Here is a tiny trained network, its code and every weight. The questions are about switching its units off for an input and a target symbol, where a switched-off unit gives its printed mean instead of its output.

import numpy as np


def w(rows, s, z=0):
    codes = np.array(rows[::2]) - 128.0
    scale = np.full(codes.shape[1], s)
    scale[-1] = z or s
    return codes * scale


def norm(h):
    return h / np.sqrt((h * h).mean(-1, keepdims=True) + 1e-5)


def f(y):
    return y / 2 * (1 + np.tanh(0.7978845608 * (y + 0.044715 * y**3)))


def softmax(a):
    e = np.exp(a - a.max(-1, keepdims=True))
    return e / e.sum(-1, keepdims=True)


def log_softmax(a):
    a = a - a.max(-1, keepdims=True)
    return a - np.log(np.exp(a).sum(-1, keepdims=True))


def net(x, mask):
    ids = ['αγδεημξπσψω'.index(c) for c in x.split()]
    T = len(ids)
    res = E[ids] + P[:T]
    u = 0
    for l in range(2):
        q, k, v = (norm(res) @ M[l].T for M in (Q, K, V))
        z = softmax(np.where(np.tri(T) > 0, q @ k.T / 4**0.5, -1e9)) @ v
        res = res + np.where(mask[u], z, O[l][:, -1]) @ O[l][:, :-1]
        u += 1
        y = f(norm(res) @ A[l][:, :-1].T + A[l][:, -1])
        res = res + np.where(mask[u : u + 8], y, B[l][:, -1]) @ B[l][:, :-1]
        u += 8
    return log_softmax(norm(res)[-1] @ U[:, :-1].T + U[:, -1])


Q, K, V, O, A, B = {}, {}, {}, {}, {}, {}
E = w([
[101,159,98,130,122,94,182,116,155,192,121,113],'α',
[117,147,139,195,126,170,115,165,99,128,103,112],'γ',
[127,138,113,164,131,151,189,169,122,179,115,106],'δ',
[134,131,161,141,112,71,99,164,156,146,71,80],'ε',
[157,143,153,192,168,166,179,163,130,125,109,115],'η',
[111,105,95,145,118,107,124,191,130,115,69,71],'μ',
[115,113,135,142,166,182,112,155,146,144,171,66],'ξ',
[95,113,114,185,125,187,132,121,173,165,95,134],'π',
[21,135,93,158,129,190,160,98,174,96,147,97],'σ',
[5,133,153,149,91,130,134,164,107,181,149,149],'ψ',
[112,101,117,134,202,79,140,123,117,129,111,144],'ω',
],0.015)
P = w([
[166,211,47,203,90,90,109,74,89,150,174,128],'0',
[137,254,67,169,176,97,115,114,95,183,131,82],'1',
[189,142,52,154,164,89,119,200,195,154,213,188],'2',
[166,115,89,234,109,92,163,79,98,179,177,78],'3',
[90,208,117,154,224,141,121,128,89,191,94,64],'4',
[156,92,78,129,159,115,131,206,214,147,179,202],'5',
[134,66,141,215,96,117,180,77,112,159,159,81],'6',
[64,168,174,119,237,186,136,129,104,164,68,62],'7',
[126,50,122,95,147,149,141,209,222,138,147,218],'8',
[110,7,190,189,88,141,202,79,97,143,143,87],'9',
[36,125,231,67,229,205,152,117,138,134,49,67],'10',
[98,22,162,61,141,157,143,206,227,118,100,218],'11',
[121,27,185,163,90,73,184,69,106,127,144,69],'12',
],0.0087)
Q[0] = w([
[170,222,70,27,133,150,76,181,132,90,114,162],'L0H0',
[215,85,128,100,6,104,129,81,111,54,197,166],'L0H0',
[128,205,158,83,133,172,130,108,126,139,93,126],'L0H0',
[123,117,131,186,101,107,131,82,85,162,142,54],'L0H0',
],0.012)
K[0] = w([
[136,178,122,184,119,181,134,134,130,181,205,150],'L0H0',
[167,246,69,167,116,82,91,141,106,134,144,104],'L0H0',
[128,114,116,135,103,184,91,126,131,97,173,163],'L0H0',
[166,63,135,111,135,74,79,124,108,106,92,132],'L0H0',
],0.013)
V[0] = w([
[114,121,147,129,159,128,35,56,112,148,199,177],'L0H0',
[155,109,66,79,143,236,175,105,113,174,189,98],'L0H0',
[120,132,111,96,77,138,73,229,108,128,160,20],'L0H0',
[108,77,3,119,156,123,165,167,42,32,91,129],'L0H0',
],0.0055)
O[0] = w([
[103,114,179,139,153,133,44,81,107,176,201,115,4],'L0H0',
[107,142,102,14,102,239,118,135,107,202,124,115,38],'L0H0',
[134,157,158,106,97,123,169,212,141,110,177,65,37],'L0H0',
[112,76,29,85,131,89,95,178,1,90,66,86,246],'L0H0',
],0.007,0.0018)
A[0] = w([
[154,178,185,140,65,184,120,112,70,79,137,56,74],'L0N0',
[87,150,166,170,135,148,140,90,42,132,76,69,149],'L0N1',
[132,182,159,87,143,195,178,119,79,151,114,78,2],'L0N2',
[254,108,110,128,115,203,124,93,154,92,145,141,145],'L0N3',
[138,55,167,127,102,141,50,203,122,115,192,125,95],'L0N4',
[103,166,170,128,59,187,108,76,145,166,123,51,109],'L0N5',
[163,103,179,147,75,75,109,28,121,108,146,88,81],'L0N6',
[116,135,163,106,123,86,110,130,166,132,64,75,109],'L0N7',
],0.0081,0.0031)
B[0] = w([
[120,106,81,72,39,129,206,144,241,254,165,127,133],'L0N0',
[159,131,132,101,184,44,111,47,168,134,120,84,255],'L0N1',
[148,141,111,168,20,105,168,138,107,103,105,179,143],'L0N2',
[137,106,125,170,177,44,117,177,190,175,62,105,127],'L0N3',
[126,153,115,191,171,85,137,145,164,67,15,158,136],'L0N4',
[153,162,112,129,204,155,186,200,64,144,81,168,153],'L0N5',
[114,152,172,124,150,244,194,84,68,121,201,116,145],'L0N6',
[174,148,116,187,103,167,184,126,122,146,202,164,161],'L0N7',
],0.0074,0.0067)
Q[1] = w([
[167,221,158,147,143,136,131,183,149,93,6,126],'L1H0',
[109,74,106,168,203,102,229,141,145,165,107,153],'L1H0',
[155,55,121,103,195,84,103,148,106,72,142,173],'L1H0',
[104,234,138,93,242,125,171,78,78,138,40,105],'L1H0',
],0.011)
K[1] = w([
[57,49,237,163,112,177,178,162,176,84,64,117],'L1H0',
[193,17,217,45,182,122,166,86,132,103,98,111],'L1H0',
[161,152,143,131,213,115,2,116,144,74,126,67],'L1H0',
[8,13,174,55,185,101,157,123,138,104,84,164],'L1H0',
],0.009)
V[1] = w([
[128,134,108,77,180,216,154,93,200,45,169,74],'L1H0',
[122,131,180,185,101,145,62,155,140,186,81,76],'L1H0',
[2,147,168,139,141,58,158,172,121,161,150,133],'L1H0',
[10,104,80,178,108,169,129,97,127,123,137,102],'L1H0',
],0.0076)
O[1] = w([
[138,150,53,204,207,26,36,196,140,192,100,65,29],'L1H0',
[106,159,56,61,187,151,165,102,111,52,140,190,123],'L1H0',
[59,109,170,2,64,218,53,116,143,109,130,113,253],'L1H0',
[64,203,62,193,114,226,79,140,190,112,181,41,167],'L1H0',
],0.0071,0.0041)
A[1] = w([
[115,73,171,110,189,107,66,19,90,152,115,62,100],'L1N0',
[156,66,148,119,135,91,9,167,107,115,136,140,76],'L1N1',
[109,112,68,124,97,71,154,151,126,59,113,79,1],'L1N2',
[105,184,160,170,70,133,162,139,101,134,136,143,48],'L1N3',
[110,152,130,123,119,142,155,119,165,130,66,125,123],'L1N4',
[228,80,116,150,169,133,74,151,151,132,111,130,103],'L1N5',
[157,123,153,139,97,101,166,92,90,106,81,158,85],'L1N6',
[135,160,99,149,152,187,142,121,118,129,119,168,101],'L1N7',
],0.012,0.0058)
B[1] = w([
[116,55,142,171,161,106,241,53,12,212,84,116,250],'L1N0',
[127,230,85,176,7,142,92,190,128,84,189,157,135],'L1N1',
[130,32,134,61,98,50,62,159,130,66,145,115,147],'L1N2',
[132,58,138,183,161,139,105,134,167,131,138,96,140],'L1N3',
[125,89,86,127,127,96,109,150,120,111,173,196,165],'L1N4',
[60,79,119,125,111,155,129,76,93,155,85,105,145],'L1N5',
[76,191,128,111,76,145,88,105,165,105,80,118,145],'L1N6',
[188,114,191,110,114,101,37,137,69,104,120,111,144],'L1N7',
],0.011,0.014)
U = w([
[180,48,129,135,103,159,32,69,166,196,152,160,3],'α',
[154,134,70,72,113,90,132,79,198,212,181,144,92],'γ',
[122,119,75,203,2,165,112,145,90,134,105,181,11],'δ',
[114,112,183,218,164,120,157,162,189,99,184,140,124],'ε',
[146,213,128,89,120,97,152,96,167,94,46,181,185],'η',
[130,74,117,71,100,55,105,135,136,83,146,83,156],'μ',
[186,138,149,79,123,160,188,242,94,176,141,118,44],'ξ',
[187,175,165,140,181,130,77,155,51,71,133,173,175],'π',
[98,180,63,143,177,130,92,155,161,156,100,71,142],'σ',
[97,137,155,46,104,234,114,105,100,99,148,98,117],'ψ',
[119,89,132,123,159,117,175,86,62,171,81,129,162],'ω',
],0.0081,0.0033)

Each question gives the input, a string of symbols that net reads in full, and the target symbol t.
The units are the heads (4 rows each of Q, K, V and O) and the neurons (one row each of A and B). Each row of codes is followed by its name. A weight is (code - 128) times the scale printed after its matrix; where a second scale follows, it is the last column's (O, A, B and U).
mask holds one flag per unit, layer by layer, with each layer's heads first. A switched-off unit (its flag False) gives its mean, the last column of its rows in O or B, instead of its output. The means were averaged over made-up inputs and are rounded, as every weight is.
A unit's drop is (log p(t) with every unit on - log p(t) with that unit switched off) / (log p(t) with every unit on - log p(t) with every unit switched off).
The circuit of an input: a set's keep is (log p(t) with only the set's units on - log p(t) with every unit switched off) / (log p(t) with every unit on - log p(t) with every unit switched off). Starting from the 12 units with the biggest drops (on a tie, the unit counted first), units are removed one at a time, each time the one whose removal leaves the highest keep (on an exact tie, the one counted first), for as long as the keep stays at least 0.8.
circuit, biggest first: the units of the circuit, biggest drop first
top k neurons: the k neurons with the biggest drops, biggest first
k most important neurons of layer l: the k neurons of layer l with the biggest drops, biggest first
input ξ η ε γ σ μ γ σ ω, target δ: circuit, biggest first => (L1H0, L1N1)
input π η π γ, target γ: top neuron => (L0N0)
input μ α ε ω δ π μ η, target π: 2 most important neurons of layer 1 => (L1N7, L1N0)
input μ δ δ, target ξ: top 2 neurons => (L1N0, L0N1)
input ψ ω ω μ ψ δ η ε, target η: top 2 neurons => (L1N0, L0N1)
input π ψ σ π ψ ψ σ δ ψ μ μ, target ψ: top 2 neurons => (L0N7, L1N0)
input γ μ δ ξ ψ ξ ω ψ γ ε, target ε: circuit, biggest first => (L0H0, L1N0)
input ψ ε γ, target π: circuit, biggest first => (L1N0, L1N7)
input σ α ξ, target σ: circuit, biggest first => (L1N0, L0N4, L1H0, L0H0)
input π ω σ μ ξ γ ω η δ η ε, target η: top 4 neurons => (L0N1, L1N0, L1N6, L0N6)
input ψ σ γ ψ π σ η δ, target σ: 2 most important neurons of layer 0 => (L0N1, L0N2)
input ω γ δ α η, target η: top 3 neurons => (L0N2, L1N0, L1N6)
input δ π ε ω ψ α α δ, target δ: circuit, biggest first => (L0N2, L1N0)
input ω π ω, target α: top 2 neurons => (L0N1, L1N0)
input η ω ψ ω δ α δ ω α σ α, target σ: top 2 neurons => (L1N0, L0N5)
input η ε ε ε η, target η: top 3 neurons => (L1N0, L0N2, L1N6)
input ψ π ψ π ξ σ ψ, target ψ: circuit, biggest first => (L1H0, L1N0)
input μ ε π ω ψ α μ, target μ: circuit, biggest first => (L1N2)
input ψ ψ ψ ξ, target ξ: top 2 neurons => (L0N0, L0N5)
input η σ σ, target ψ: 2 most important neurons of layer 1 => (L1N0, L1N7)
input ω ω α α μ μ ψ π, target ψ: circuit, biggest first => (L1H0)
input μ π π ψ δ δ ψ ψ ψ π γ, target ψ: top 3 neurons => (L0N4, L1N0, L0N1)
input ψ ξ α σ η γ α μ ψ ω δ μ η, target μ: circuit, biggest first => (L0H0, L1N2)
input ω μ ω, target μ: circuit, biggest first => (L0H0, L1N0, L1N2)
input ε μ ε η, target ε: circuit, biggest first => (L0H0, L1N0)
input ε σ σ μ ω π, target α: top 3 neurons => (L1N0, L1N7, L0N1)
